In the rows, zero is written as 100.
Facts:
κ(naver, steti); κ(grekem, flodras); κ(steti, dregram); κ(trutom, megri); κ(pivo, vobo); κ(droris, tritru)
κ(klupos, kipluk); κ(naklol, petru); κ(tibram, miva); κ(segra, rugram); κ(motra, suvu); κ(befle, mefluk)
κ(mukor, drobadun); κ(padek, moskol); κ(graskil, mefluk); κ(flapur, drobadun); κ(depler, rugram); κ(zabipluk, tiviplim)
κ(kloti, popibe); κ(tirir, kipluk); κ(taplum, gregrodo); κ(brugu, flodras); κ(kubra, viros); κ(pomim, droris)
κ(truful, pivo); κ(skenul, drelun); κ(zatrul, kuza); κ(drupim, plipor); κ(pleplis, petru); κ(vabra, boplegi)
κ(duflor, viros); κ(drelun, stevos); κ(vefil, suvu); κ(lofek, moskol); κ(trofol, pivo); κ(boplegi, broser)
κ(tiviplim, tredom); κ(flitror, tibron); κ(fetrir, miva); κ(nodrek, lasatin); κ(fotase, tuval); κ(posubi, pivo)
κ(skebrim, tredom); κ(midru, kuza); κ(pivu, tiviplim); κ(stobromul, viros); κ(bradrena, boplegi); κ(geraflem, tredom)
κ(tapubok, tekli); κ(druplok, griluplis); κ(rabudri, pivo); κ(stupel, stete); κ(stame, tiviplim); κ(dilakis, petru)
κ(rigim, viros); κ(vebulos, tekli); κ(nove, noflo); κ(gregrodo, bogren); κ(tibron, stevos); κ(gretrok, popibe)
κ(stibul, tredom); κ(tridis, plomo); κ(trupel, rugram); κ(stukuvul, vozal); κ(plilil, nafli); κ(breratres, tuval)
κ(viros, figo); κ(voman, gromer); κ(gostadru, droris); κ(kosko, fluzer); κ(miva, dregram); κ(fedur, steti)
κ(tolil, dravo); κ(flipler, stofik); κ(fledro, gromer); κ(grozin, nafli); κ(trefo, skage); κ(vepigrun, lekli)
κ(fikar, liden); κ(gamul, lekli); κ(dredrek, dukli); κ(bedavi, petru); κ(skagron, boplegi); κ(grigror, gregrodo)
κ(nobul, noflo); κ(bikor, drogri); κ(rodri, moskol); κ(vozis, drobadun); κ(tadon, gregrodo); κ(plezak, kuza)
κ(driku, tiviplim); κ(pluvik, stete); κ(klesok, drelun); κ(nonis, moskol); κ(braflim, mefluk); κ(traklur, skage)
κ(vozal, skage); κ(stete, drobadun); κ(memik, steti); κ(moskol, bogren); κ(pestu, plipor); κ(zolagrun, griluplis)
κ(stuflok, lasatin); κ(mefluk, megri); κ(nupifik, stevos); κ(stafar, mefluk); κ(ledur, noflo); κ(kloplumel, tritru)
κ(plogrim, traklur); κ(zefla, plipor); κ(drodastir, voman); κ(kipluk, broser); κ(bostom, kuza); κ(paskun, noflo)
κ(kadrir, moskol); κ(drivir, petru); κ(zotan, plamar); κ(draplek, liden); κ(skobigra, drogri); κ(zoter, flodras)
κ(plomo, drogri); κ(trovin, droris); κ(flegro, kipluk); κ(pebo, dredrek); κ(griluplis, rugram); κ(nafli, skage)
κ(plaplun, vozal); κ(noflo, vobo); κ(tuval, dukli); κ(trestal, vozal); κ(favol, lasatin); κ(stibir, dravo)
κ(mastal, megri); κ(kavin, fluzer); κ(kluskur, plomo); κ(klukuflun, kloplumel); κ(vefol, liden); κ(zipa, bogren)
κ(librukle, megri); κ(kuza, lekli); κ(tekli, drobadun); κ(rogri, kloplumel); κ(plamar, popibe); κ(debik, tredom)
κ(flodras, drogri); κ(skorabrem, fluzer); κ(drosiflu, tekli); κ(petru, lasatin); κ(logozar, gregrodo); κ(gevuk, plomo)
κ(plede, dredrek); κ(treplunes, plamar); κ(dufli, figo); ξ(drobadun, trutom); ξ(steti, naklol); ξ(steti, klukuflun)
ξ(pivo, kluskur); ξ(droris, fikar); ξ(droris, nonis); ξ(klupos, kosko); ξ(naklol, nonis); ξ(dukli, voman)
ξ(tibram, ledur); ξ(tibram, gevuk); ξ(segra, gostadru); ξ(segra, nonis); ξ(segra, pebo); ξ(befle, drivir)
ξ(befle, gromer); ξ(mukor, trutom); ξ(mukor, pebo); ξ(flapur, kosko); ξ(flapur, fotase); ξ(flapur, pebo)
ξ(depler, pomim); ξ(zabipluk, stame); ξ(kloti, voman); ξ(figo, stukuvul); ξ(figo, drivir); ξ(tirir, mastal)
ξ(tirir, vozal); ξ(taplum, trutom); ξ(brugu, vefil); ξ(lasatin, dufli); ξ(skenul, trutom); ξ(zatrul, gostadru)
ξ(drupim, griluplis); ξ(liden, mukor); ξ(pleplis, kosko); ξ(pleplis, rabudri); ξ(duflor, viros); ξ(drelun, kadrir)
ξ(lofek, trutom); ξ(boplegi, stukuvul); ξ(boplegi, nonis); ξ(nodrek, trutom); ξ(nodrek, tiviplim); ξ(posubi, trutom)
ξ(skebrim, stukuvul); ξ(skebrim, lofek); ξ(midru, nonis); ξ(bradrena, dredrek); ξ(bradrena, trutom); ξ(bradrena, tibron)
ξ(bradrena, tiviplim); ξ(druplok, trefo); ξ(rabudri, trutom); ξ(rabudri, griluplis); ξ(stame, nonis); ξ(dilakis, kosko)
ξ(dilakis, naver); ξ(rigim, klukuflun); ξ(broser, draplek); ξ(nove, kluskur); ξ(gregrodo, zefla); ξ(gretrok, taplum)
ξ(lekli, vefil); ξ(stibul, gevuk); ξ(tridis, kosko); ξ(tridis, bedavi); ξ(trupel, nonis); ξ(stukuvul, vozis)
ξ(plipor, vebulos); ξ(plilil, kluskur); ξ(breratres, trutom); ξ(voman, trutom); ξ(voman, fikar); ξ(gostadru, trutom)
ξ(miva, gregrodo); ξ(miva, pestu); ξ(rugram, drivir); ξ(fedur, kubra); ξ(tolil, mukor); ξ(fledro, stete)
ξ(fledro, dravo); ξ(grozin, gretrok); ξ(vepigrun, kosko); ξ(fikar, stete); ξ(gamul, stete); ξ(gamul, trutom)
ξ(skagron, pivu); ξ(skagron, stafar); ξ(skagron, lekli); ξ(grigror, droris); ξ(rodri, liden); ξ(rodri, nonis)
ξ(vozis, kosko); ξ(tadon, kubra); ξ(tadon, liden); ξ(tadon, graskil); ξ(plezak, trupel); ξ(plezak, trofol)
ξ(driku, vozis); ξ(pluvik, trutom); ξ(nonis, trutom); ξ(traklur, rabudri); ξ(traklur, nonis); ξ(vozal, vozis)
ξ(memik, pestu); ξ(stuflok, vozis); ξ(mefluk, trutom); ξ(drogri, nonis); ξ(kloplumel, vefil); ξ(drodastir, nonis)
ξ(drodastir, lekli); ξ(kipluk, trutom); ξ(kipluk, gregrodo); ξ(kipluk, rogri); ξ(paskun, trutom); ξ(zotan, kosko)
ξ(dravo, stete); ξ(draplek, graskil); ξ(zoter, gromer); ξ(plomo, dufli); ξ(trovin, gregrodo); ξ(flegro, pebo)
ξ(pebo, trutom); ξ(griluplis, trutom); ξ(griluplis, nonis); ξ(plaplun, taplum); ξ(noflo, dregram); ξ(tuval, nobul)
ξ(trestal, vozis); ξ(trestal, tiviplim); ξ(fluzer, braflim); ξ(favol, liden); ξ(tredom, stete); ξ(kluskur, boplegi)
ξ(klukuflun, trutom); ξ(klukuflun, drobadun); ξ(zipa, gromer); ξ(librukle, pebo); ξ(kuza, dregram); ξ(rogri, dukli)
ξ(plamar, stafar); ξ(debik, stukuvul); ξ(debik, librukle); ξ(debik, trutom); ξ(debik, tiviplim); ξ(skorabrem, trutom)
ξ(skorabrem, klupos); ξ(drosiflu, bogren); ξ(drosiflu, flitror); ξ(petru, vozis); ξ(petru, drupim); ξ(petru, nove)
ξ(petru, pivu)

Known rows:
petru: 130	110	134	80	101	125	91	64	96	58	119	98	143	104	87	109	109	155	45	61	87	85	120	127	99	66	139	84	120	100	97	88	106	88	93	115	155	131	101	88	80	80	138	76	101
drogri: 97	92	99	90	81	119	100	88	123	87	142	82	93	91	117	95	109	139	107	68	108	89	99	92	116	71	103	90	99	87	123	77	99	131	82	110	90	110	87	56	82	98	150	49	120
grigror: 76	99	100	114	88	128	108	104	83	113	107	104	88	91	99	107	60	108	116	100	95	90	113	86	132	119	101	81	72	108	98	84	119	109	80	90	96	112	96	81	88	105	109	111	82
motra: 95	110	97	111	100	100	93	111	92	110	95	108	103	100	96	104	97	85	105	102	108	105	103	91	101	118	96	93	100	105	89	111	102	97	106	101	94	84	98	112	104	101	83	116	106
klukuflun: 88	101	96	109	112	85	114	103	96	96	107	100	94	86	103	112	91	101	117	95	78	102	104	104	123	103	94	111	93	94	105	81	99	106	88	86	87	105	113	86	106	113	94	112	86
nonis: 72	73	90	107	116	86	111	66	120	135	92	88	74	73	87	136	128	99	135	115	97	113	101	89	123	147	90	53	75	113	136	79	116	113	70	95	92	122	98	45	93	87	85	117	92
kavin: 96	109	95	114	97	100	94	110	90	110	98	108	104	103	95	99	102	83	107	99	111	111	102	96	102	117	96	94	103	100	92	114	103	100	107	100	96	86	97	113	104	105	84	112	105
bedavi: 101	121	110	116	126	86	98	78	120	93	86	99	132	96	70	100	97	110	83	119	90	122	89	119	92	128	83	81	123	91	87	122	95	65	85	70	110	105	107	87	89	79	89	122	122
vozis: 95	99	91	90	125	79	130	76	124	78	57	87	114	108	88	143	129	88	102	120	93	141	103	118	80	120	92	99	110	107	114	88	104	67	130	117	102	82	110	72	72	72	88	124	111
stofik: 111	88	103	88	92	105	74	93	109	100	104	100	89	103	104	71	109	126	102	98	123	89	91	105	70	87	108	106	101	97	106	115	98	103	103	108	115	113	92	113	105	103	103	76	119
pestu: 104	113	86	111	104	60	85	96	103	126	119	105	97	85	89	141	130	89	114	98	90	125	93	99	83	136	104	102	101	105	99	112	95	97	144	99	103	95	104	140	119	120	77	113	91
trupel: 96	68	108	78	93	112	91	84	114	99	114	91	88	87	109	84	124	135	118	91	107	79	95	104	102	77	106	82	93	105	123	91	102	118	79	122	111	124	89	71	96	92	120	78	107
kosko: 88	98	98	101	133	65	115	71	146	92	69	78	99	86	70	112	116	83	114	146	92	135	77	115	73	149	64	91	129	95	107	117	87	60	93	66	98	103	105	78	88	69	89	121	124
kuza: 112	91	104	90	81	120	76	107	99	97	109	104	103	109	111	62	94	115	93	95	126	85	91	104	75	75	106	106	102	98	94	115	101	100	106	113	112	108	91	124	109	100	109	75	112
nupifik: 99	110	96	112	97	100	92	110	90	107	93	111	103	105	95	100	101	85	102	102	105	104	104	95	97	112	94	93	103	106	90	114	103	94	104	101	97	87	98	110	105	102	83	111	108
dravo: 81	79	111	107	101	116	85	101	111	87	112	103	92	90	115	58	57	145	137	102	124	85	89	128	87	103	111	115	87	97	103	104	103	105	80	102	117	114	102	92	117	106	110	78	115
stukuvul: 116	88	84	91	128	64	121	89	109	78	62	83	94	109	91	138	91	68	104	104	109	121	135	104	106	120	102	111	103	104	120	103	101	117	103	113	102	103	114	56	103	80	88	124	94

Rows:
No name comes twice in this set of rows, the named rows included.
84	104	83	125	113	85	117	95	104	118	96	101	84	87	96	122	79	87	105	115	88	105	101	98	107	122	96	105	82	104	105	77	107	95	98	71	96	118	116	86	101	117	88	106	79 -> taplum
84	51	94	89	146	35	90	56	158	118	101	80	65	64	105	106	137	141	159	119	102	110	80	136	73	119	97	124	89	96	151	86	83	108	90	87	115	131	126	59	126	109	76	81	111 -> trutom
112	71	105	63	88	119	98	97	99	68	121	80	96	99	107	84	65	122	113	88	95	81	107	103	109	57	109	102	104	87	116	116	98	127	79	109	107	147	87	81	94	83	158	91	75 -> traklur
101	82	108	89	98	94	90	94	115	95	129	98	89	85	114	87	87	137	126	96	101	91	87	127	82	88	117	125	90	95	110	93	100	101	110	99	116	119	106	113	119	120	112	68	97 -> dukli
89	104	86	122	114	88	127	87	102	108	86	94	88	93	98	129	71	85	84	109	86	106	113	94	113	114	102	116	81	110	109	61	115	96	96	81	101	114	124	80	91	111	96	102	74 -> lofek
92	104	97	102	117	86	109	91	118	97	87	91	105	97	87	105	106	83	99	129	87	115	83	100	93	114	70	98	115	95	96	108	88	79	87	73	91	100	107	88	89	87	94	115	111 -> fotase
93	116	104	101	105	101	133	103	96	75	105	95	113	98	101	112	62	94	94	110	62	98	98	109	117	85	87	125	108	95	86	78	95	85	93	64	87	101	114	96	86	100	124	105	79 -> skorabrem
91	107	97	110	109	88	108	105	93	100	100	108	100	96	103	109	91	93	111	103	94	103	104	102	111	109	99	112	99	97	99	89	98	99	93	89	89	95	111	102	110	115	89	108	91 -> gretrok
53	64	101	91	119	95	80	79	126	112	105	105	96	77	118	56	102	173	175	126	130	117	73	147	65	111	105	117	66	95	125	98	105	92	104	122	111	105	108	71	115	103	84	101	118 -> stete
102	102	84	110	102	85	85	109	97	117	89	99	103	105	85	101	88	80	116	109	114	114	110	98	95	128	89	90	104	98	96	140	95	108	102	104	97	100	90	107	116	97	79	126	100 -> trefo
99	99	94	99	118	81	120	98	98	89	83	94	99	99	101	113	107	85	94	103	77	102	104	101	112	93	91	118	106	93	105	76	89	97	87	83	87	98	119	81	98	97	99	108	86 -> librukle
101	114	104	112	116	96	126	102	84	80	111	107	123	96	98	119	74	106	84	86	64	90	116	117	124	81	110	121	103	93	93	71	105	96	91	81	100	110	125	86	100	110	102	107	75 -> nodrek

Now the same elements, written a new way:
Known rows:
bikor: 119	95	103	89	106	93	97	87	105	104	92	93	108	112	87	90	106	100	104	98	100	111	100	87	82	95	93	108	112	120	117	70	99
nupifik: 114	99	105	89	109	98	95	88	101	102	91	92	107	105	95	99	101	102	104	104	97	110	110	93	96	91	99	114	107	127	119	89	94
kuza: 106	93	112	100	94	101	79	112	98	97	87	92	95	101	100	110	98	85	113	125	86	118	90	78	113	103	80	134	72	92	105	94	79
droris: 82	98	95	112	95	105	79	101	91	82	119	115	91	99	101	121	85	93	106	111	110	80	98	90	125	114	106	93	90	50	84	114	92
plezak: 96	98	122	100	104	105	93	88	111	94	118	108	106	86	114	111	110	99	98	106	103	69	103	123	87	128	94	104	113	98	104	113	94
noflo: 117	79	109	104	85	88	82	137	96	100	86	71	87	112	121	101	113	89	102	116	87	117	83	67	114	98	86	130	40	73	125	95	80
stevos: 105	92	98	96	98	97	81	108	86	98	85	93	94	102	98	106	94	85	106	120	92	123	96	77	116	91	94	119	78	92	99	88	80
midru: 84	101	110	103	107	108	99	90	102	97	126	112	106	87	119	114	109	101	90	99	108	60	106	128	87	125	104	80	118	86	95	116	104
taplum: 78	113	81	116	97	101	112	93	109	94	113	106	90	122	103	95	97	136	88	101	114	77	110	112	96	97	117	56	131	96	102	113	121
zabipluk: 86	100	114	97	109	112	98	85	102	102	119	109	104	87	115	115	105	98	93	102	106	69	103	124	93	122	100	91	121	95	98	115	102
stibir: 114	97	103	94	108	98	97	89	104	102	89	96	104	104	94	96	101	99	107	101	97	108	107	93	98	94	100	116	106	125	117	84	96
nove: 106	90	95	89	102	85	111	101	84	107	106	101	110	84	114	90	112	83	82	75	107	93	87	119	97	116	118	86	85	91	94	103	101
vozis: 112	120	80	83	83	99	130	106	77	122	93	115	116	86	77	70	101	93	86	55	104	142	87	116	97	72	132	81	96	118	63	105	119
driku: 119	112	116	101	87	98	124	106	114	115	94	111	108	70	86	78	108	89	98	67	102	115	75	133	90	115	101	110	94	104	73	126	118
gamul: 96	109	110	117	97	120	101	91	133	85	130	112	94	110	95	114	92	130	122	95	112	65	105	102	104	113	100	100	116	77	111	131	121
steti: 81	101	105	115	90	108	87	117	102	92	119	107	87	92	117	120	100	96	102	118	100	70	89	108	106	124	86	97	82	56	85	125	97
drosiflu: 115	107	131	89	100	120	80	85	117	101	103	93	113	111	94	104	114	106	115	117	91	115	107	96	94	105	83	147	95	125	125	103	93

Rows:
No name comes twice in this set of rows, the named rows included.
111	104	97	107	93	89	125	124	83	119	72	112	89	51	95	93	84	66	96	79	94	127	65	120	125	108	104	102	80	80	47	131	103 -> vozal
110	104	113	111	101	112	92	77	131	80	117	108	97	112	80	112	89	121	133	98	114	85	105	89	113	114	100	128	111	89	120	115	113 -> fledro
107	103	91	111	79	83	133	113	109	96	85	103	117	79	88	70	88	90	95	59	103	122	107	107	91	85	116	93	95	128	88	83	105 -> bedavi
94	115	53	89	99	126	78	88	55	90	107	115	99	135	66	117	67	108	119	102	106	130	121	44	144	51	144	95	92	67	86	85	101 -> stete
72	95	88	103	97	103	88	110	70	96	115	111	93	90	118	120	95	80	87	110	105	73	99	107	111	112	106	74	91	56	74	105	86 -> trupel
89	106	94	110	84	67	77	90	97	74	70	96	88	128	98	88	106	96	95	141	108	127	89	94	118	112	104	103	91	99	103	101	79 -> moskol
113	105	112	110	78	87	128	113	124	100	97	111	116	69	90	75	103	89	101	56	104	105	83	133	90	120	98	109	86	111	74	115	112 -> stuflok
102	109	102	81	92	123	64	103	77	104	99	99	107	119	90	110	104	85	112	132	88	138	107	75	119	80	100	138	69	95	98	96	79 -> tekli
100	108	115	113	96	118	118	111	134	106	124	107	96	85	106	97	111	118	107	89	105	70	83	136	87	132	74	93	100	85	88	148	128 -> debik
103	102	95	93	106	82	93	73	99	90	78	90	102	123	91	84	101	108	94	111	103	125	108	94	103	89	116	100	120	136	121	80	93 -> kadrir
96	108	116	114	94	120	112	109	140	98	125	105	96	99	105	102	110	124	111	96	104	67	94	122	87	123	77	99	104	84	102	140	124 -> bradrena
96	107	119	130	74	95	129	119	140	90	111	111	115	74	97	85	99	106	102	67	107	85	100	133	85	121	93	100	92	99	86	121	111 -> pleplis
93	101	110	111	111	114	109	98	117	100	111	104	91	92	108	113	96	117	102	101	97	76	105	112	100	107	90	95	119	99	106	122	116 -> grozin
68	103	72	106	100	104	103	140	72	117	102	87	83	107	132	111	108	102	72	126	86	84	106	100	88	78	91	52	96	87	90	95	91 -> liden
102	100	88	109	95	106	83	98	95	79	103	110	90	114	78	117	71	102	126	105	111	106	103	62	133	94	112	110	86	62	94	102	101 -> dravo

